3, -2, 19, 16, 20, 27, 30, -31, -17, -14, -9, -31, 9, 15, -18, 23, -6, -14, -4, 21, -20, -14, -24, 25, -26, 7, 13, 29, -34, 10, -27, 17
K
27, 18, 3, 0, -27, -14, -17, 13, 2, -66, 56, 26, -3, -5, -67, 46, -37, -13, 17, 31, 24, -26, -14, 9, -38, -2, -8, 44, 14, 14, -28, 13
K
-42, 42, -32, -7, 44, 72, -13, 51, 40, -34, -3, 83, -7, -7, -35, 57, -7, -73, -59, -15, 43, -45, -8, -10, 60, 19, -6, -1, 75, -29, 12, 19
A
24, 8, 22, 30, 3, 37, 35, -24, 14, 5, 67, 33, 48, -35, 14, -7, -32, 14, -21, 15, 27, -77, 5, -24, -18, -16, -25, 65, -90, 14, -9, 0
Q
-16, 3, 30, 46, 57, 60, -13, -13, -43, -7, 48, 37, 22, -5, -9, 55, 6, -55, 19, 10, -35, -46, -24, -23, -2, 40, -25, -5, 25, 58, -21, -14
H
16, 20, 9, 7, 24, 22, 19, 5, -10, -21, 11, 9, -6, 11, -3, 6, 1, -12, -5, -11, -16, -20, -25, -4, 16, 3, -14, 26, -16, 3, 0, -5
Z
-12, 17, -32, -25, 23, -21, -6, 37, 37, -2, -45, 16, 2, 15, 19, 15, 41, 10, -12, 4, 7, -27, 18, 20, -6, 29, 28, -3, 46, -24, 46, 45
M
-4, -6, 54, -39, 2, -2, -13, -70, -45, -10, -4, 31, -23, 16, 11, 44, -28, 24, 16, -16, 12, 40, -8, 17, 9, 8, 6, -7, 37, 18, 2, -17
A
-55, 19, 49, 31, 40, 20, -2, -39, 0, 45, 21, 35, -2, -44, -7, -2, 19, 52, -24, 0, 12, -30, -1, 15, 39, -20, -26, -8, -12, 17, -21, -28
M
-93, 13, -15, -10, 49, 79, -43, 19, -15, 12, -2, 18, -5, -36, -30, 33, 32, -29, -41, -64, 4, -41, 16, -13, 88, 10, 10, -12, 28, -39, 6, 2
J
-32, 11, -27, 1, -14, -49, -53, 35, 5, -10, -52, 50, -19, -33, -18, 39, 15, -10, 15, -10, -17, 57, 52, 32, 11, -28, 25, -10, 52, -12, 38, 6
H
31, 12, -11, -46, -38, 7, -24, 36, 0, -48, -27, 6, -45, 6, 8, -24, -3, -20, 45, -40, 6, 73, 24, 14, 16, 8, -8, 53, 42, -2, 18, 19
Z
2, -11, 27, -18, -7, -8, -31, -65, -17, 65, -36, -25, 21, -60, 36, -18, -10, 69, 19, 31, -29, 36, 52, 30, -32, -55, 33, 16, -48, 12, -12, 48
K
0, 18, -38, -28, -7, 5, -2, 42, -13, -28, -69, -28, 21, 16, 54, -8, 10, -30, -22, -21, -57, -14, -17, -26, 20, 2, 19, -35, -2, 7, 10, 35
Q
-54, 13, 2, -9, 58, 50, -5, -4, -7, -50, 9, -3, 30, 15, 16, 20, 16, -30, 22, 29, -28, -48, -12, 4, -8, 50, 5, -2, 33, 7, -31, 28
L
-16, 24, 17, -13, 21, 27, -18, -34, 14, 9, -24, 28, -17, -8, 53, 12, -17, -22, 31, 16, -38, 40, -2, 4, -33, -22, 8, -14, -30, 0, 18, 18
Z
52, -3, -11, 15, -8, -23, 12, -9, -30, 8, -21, -13, 31, -24, -18, 38, -43, -33, -30, 21, -58, -11, -31, -6, -22, -13, 28, -17, -37, 14, -40, 48
K
3, 4, 15, -35, -33, -25, -44, 13, -16, 11, -3, 25, -11, -11, 32, 58, -25, 12, 16, -35, -33, 42, -18, 4, 25, -1, 5, -50, 38, 27, -17, -3
H
112, 3, -29, -57, -114, -13, -11, 21, 35, 4, -3, -55, -16, 33, 5, -34, -14, 26, 43, 18, 4, 35, 14, -7, -51, 31, -5, -11, 4, -5, -5, 45
L
38, 36, -5, 1, -30, -37, 11, 74, -1, -11, -4, -58, -44, 40, 22, 6, -8, -24, -17, 4, 2, -16, -56, 9, 11, 13, -20, 8, -12, -20, 23, 38
K
53, 11, 14, 38, -68, -39, 14, 22, 56, 16, -17, 20, -16, 5, 17, -55, -19, 28, 36, 22, 4, 75, 16, 18, -23, -9, -21, 20, -37, 0, 26, 10
U
-44, -3, 18, -26, 29, 53, -9, -49, 8, 21, -26, 17, 1, -1, 41, -20, 15, 16, 32, 5, -31, 34, 22, 15, 8, -8, 14, -18, 21, 32, -11, -13
Z
-70, -14, -14, -47, 32, 67, -30, -34, 17, 66, -43, 20, 7, -44, 46, -8, 3, 3, -23, -7, -27, 25, 31, -1, 46, -44, 22, -61, 26, 9, -37, -12
Z
-30, 3, -6, 45, 16, 40, 11, 31, -10, 8, -10, 29, -10, -23, 18, 5, 4, -5, 14, -5, -4, 11, 26, 14, 32, -26, -42, -37, -8, 14, -10, -57
B
-11, -23, 4, -8, -13, 72, -3, -6, 9, 46, 3, -24, -3, -5, 34, 17, -5, 24, 6, 17, 11, -1, 37, 35, -17, -4, -18, -21, -2, 3, -2, 2
K
79, -44, 25, -13, -37, 6, -5, 14, -66, 21, -21, -45, -13, -15, 58, -24, -16, 11, 11, -60, -1, 52, 9, -6, 5, 49, -32, 12, -13, -4, 4, 12
M
90, -24, 8, 5, -45, 44, 2, 11, -53, -10, 50, -5, -4, -11, -32, 43, -36, -16, -2, -35, 9, -7, -3, -8, -50, 36, -29, 32, -17, -24, 7, 14
L
7, 9, 47, 50, -27, 53, 63, -19, 68, 51, 20, 17, 11, 1, 57, -88, -1, 77, 1, 25, 28, 22, -18, 28, -30, 3, -28, 26, -89, 1, 2, -19
L
-52, -2, -8, -17, 34, -26, 2, 25, 1, 9, -33, -3, -3, 16, 30, 13, 4, -3, -39, 1, 12, -19, -16, 8, 69, 12, 13, -65, 57, -28, 9, -19
A
-42, 3, 23, 0, 42, 31, 1, -15, -17, -54, 39, 79, 2, -13, -53, 69, 15, 42, -9, -22, 48, -47, 25, 44, 18, 9, -25, 54, 50, 20, -7, -25
M
-7, -26, 46, -21, -31, 29, 12, -49, 40, 85, 20, 50, -18, -30, 49, 6, -56, 24, -8, -10, 58, 51, 1, 24, 5, -15, 0, -26, -5, -2, -1, -18
A
0, 7, -9, -7, 60, 7, 27, -10, -13, -40, -15, -5, 33, 16, -47, 65, 4, -49, -38, 2, -7, -65, -41, -3, 9, 24, 40, 2, 11, -25, -18, 27
A
68, 11, 25, 52, 0, 13, 2, 36, -83, -21, -28, 18, -9, -19, 57, -25, -13, -17, 57, -44, -51, 57, 23, -10, 24, 30, -51, 34, -24, 29, 26, 3
B
-5, -10, 27, -16, 13, 3, -22, 3, -22, 57, -48, -43, -9, -29, 70, -38, 16, 5, -14, -36, -18, 33, -28, -14, 11, 21, 18, -27, -10, -19, 4, 26
M
-33, -6, 13, -5, -11, 60, -11, 1, 35, 47, 9, 8, 9, -22, 48, -45, -6, 30, 5, -9, 3, 22, 24, 7, 38, 40, -9, -26, 29, -22, -11, -5
L
5, -23, -3, -19, -2, -35, 9, -25, -16, 75, 8, -45, 29, -27, 25, -9, 1, 1, -28, 10, -13, -64, -5, -29, -13, -26, 44, -13, -29, 3, 5, 21
Q
16, 21, -14, -32, -41, 17, -38, 46, 22, -13, -25, -13, -26, 13, -19, 32, 6, -17, 26, -26, -20, 33, 10, 9, 22, 13, -7, -14, 52, -14, 4, 38
U
24, 12, -51, -14, -15, -37, -16, 31, 10, -21, -51, 0, -18, 4, -42, 8, 9, -38, -2, 0, -1, 22, 21, -16, -5, -15, 42, -2, 21, -41, 8, -6
B
28, 7, 5, 9, -34, 26, -2, -13, 23, 20, 39, 31, -10, -11, 7, 10, -8, 23, 42, 12, 34, -10, 38, 9, -58, -12, -23, 35, -78, 3, 46, 24
J
-1, 19, 11, -8, 11, 76, -41, 17, -22, -67, 5, 29, -22, 11, -8, 84, -21, -39, 31, -23, 1, 17, 25, 30, -33, 47, -12, 48, 35, -37, 48, 34
K
-34, 25, -38, -55, -4, -20, -51, 26, -18, -47, -9, 30, 8, 13, -10, 53, 5, -14, -16, -9, -24, -53, 6, -31, 27, -4, 24, -47, 84, 16, 16, 3
Q
-32, -25, -7, -29, 22, -2, -46, -49, -58, -46, -14, 31, -1, 2, -40, 54, -25, -26, -11, 32, -7, 8, 24, -3, -22, -2, 30, 2, 73, 25, -29, -10
K
-2, 8, -21, -21, 0, 76, -15, 40, -62, -39, -56, -10, -3, -10, 45, 17, 5, -79, 5, -67, -51, 14, 14, -13, 37, 19, -19, 13, 26, 30, 15, 48
Q
20, 24, -28, -55, -33, -61, -63, -11, -43, -50, -32, 27, -11, -14, 2, 11, -7, 29, 30, 9, -13, 18, 52, -18, -4, -38, 4, 26, -15, 32, 10, 50
J
-63, 0, -21, 39, 48, -9, -1, 74, -12, -53, -18, 28, 13, -14, -2, 35, 24, -34, 2, -26, -16, -8, 30, 39, 77, 29, -13, 12, 56, -9, 2, -18
H
32, 1, 17, -25, -5, 12, -25, 24, -77, -35, -1, -40, -3, 7, -40, 45, 22, 12, 32, -47, -37, -14, -13, 28, 3, 31, 16, 33, 63, 30, 6, 47
K
54, 5, -28, -11, -9, 17, 34, -13, 15, -22, -22, -5, -16, 37, -75, 39, 33, -50, 7, 13, 13, -27, 12, 20, -43, 32, 9, 43, 30, 26, 2, 47
M
-5, 8, -20, -9, 54, 34, 25, -8, 20, 12, -41, -14, 17, 24, -32, 18, 67, 15, -51, -1, 11, -66, 3, 10, -11, 23, 37, 28, 9, -24, 24, 30
M
-7, 15, -19, 1, 28, -27, 11, 5, 14, -22, -37, -3, -8, 8, -43, -2, 39, -14, -2, 7, -16, -3, -8, 18, -28, -25, 52, 30, -3, -30, 33, 11
Z
22, 37, -1, 43, 60, 6, 42, 37, 4, -78, -19, -3, 22, 49, -31, 2, 23, -53, -9, 0, -5, -49, -36, -2, 34, 82, 7, 41, 13, -40, 32, 24
A
-69, 59, 47, 85, 88, 39, 26, -38, 50, -61, 15, 89, 16, 1, -19, 14, 11, -7, -19, 48, 14, -34, -46, 9, -45, 12, -13, 29, -68, -20, 6, -32
M
-42, 27, -32, -31, 37, 28, -3, 18, 46, -20, -52, -50, 4, 14, 20, -45, 41, 12, -24, 26, -8, -15, 1, -5, 34, -31, 13, -13, -27, -39, -25, -10
Z
-4, -8, 9, -28, -19, -7, -8, 3, 49, 63, -10, -30, -1, -6, 31, -16, 9, 58, -9, 11, 20, 6, 11, 14, -5, -30, 16, 3, -21, -28, 2, 19
U
-12, 0, -32, -3, -2, 6, 2, 47, -20, -54, 4, -11, 8, -8, -1, 4, -3, -40, -28, -10, 20, -48, 15, -18, 27, -8, -21, 28, -5, -15, 1, -11
Q
37, -5, -21, 3, -27, -65, -6, 52, 17, 67, -15, -42, -13, -17, -1, -8, 4, 6, -44, 7, 4, -17, -12, -14, 2, -38, 16, -7, -25, -47, 20, 32
U
-12, 14, 18, 18, -28, 46, 30, 15, 55, -22, 54, 8, -53, 32, -3, -2, -27, -50, -9, -18, 77, 7, -57, -6, -21, 21, -27, 39, -86, -52, 14, -32
J
30, 21, 4, -30, -12, -30, -38, 24, -49, 23, -19, -35, -3, -24, 45, -19, 0, 17, -19, -7, -34, -7, -31, -31, 2, -8, 7, -10, -8, -6, 0, 58
L
9, 3, 5, -3, -4, 8, 9, -4, 7, 51, -56, 7, 5, -19, 22, -13, -2, 0, -28, -17, -15, 31, -22, 1, 26, -10, 26, -51, 4, -2, 6, 19
A
103, 22, 9, 28, 9, -60, 5, 48, -75, -21, 12, -10, 6, -7, 44, 49, -28, 6, 24, -18, -35, -32, -17, -20, -35, 4, -21, 32, -79, -24, 45, 29
B
52, 22, -31, 50, -10, -51, 14, 75, -6, -35, -35, -48, 14, 21, -34, 3, 38, -17, -6, 1, -49, -18, -31, -5, 11, 15, 1, -19, -25, -14, 6, 0
H
-19, -17, -4, -33, 4, 22, -55, 22, -5, 18, -1, -6, -14, -32, 5, 30, 1, -22, 11, -11, 15, 9, 35, 0, -7, -11, 6, 20, 39, -26, 9, 38
U
-11, -7, -28, -5, 13, 66, -5, -2, 23, 14, -28, 24, 2, -41, -52, 43, -16, -73, -52, -15, 29, 3, 12, -3, 17, -13, 21, -20, 16, -50, -14, 10
A
-9, -17, 12, -14, 18, 43, 2, 12, 8, 7, 34, 40, 15, 0, 16, 46, -8, 16, -9, -32, 21, -35, 2, 12, 24, 61, -16, -19, 53, 4, -8, -10
M
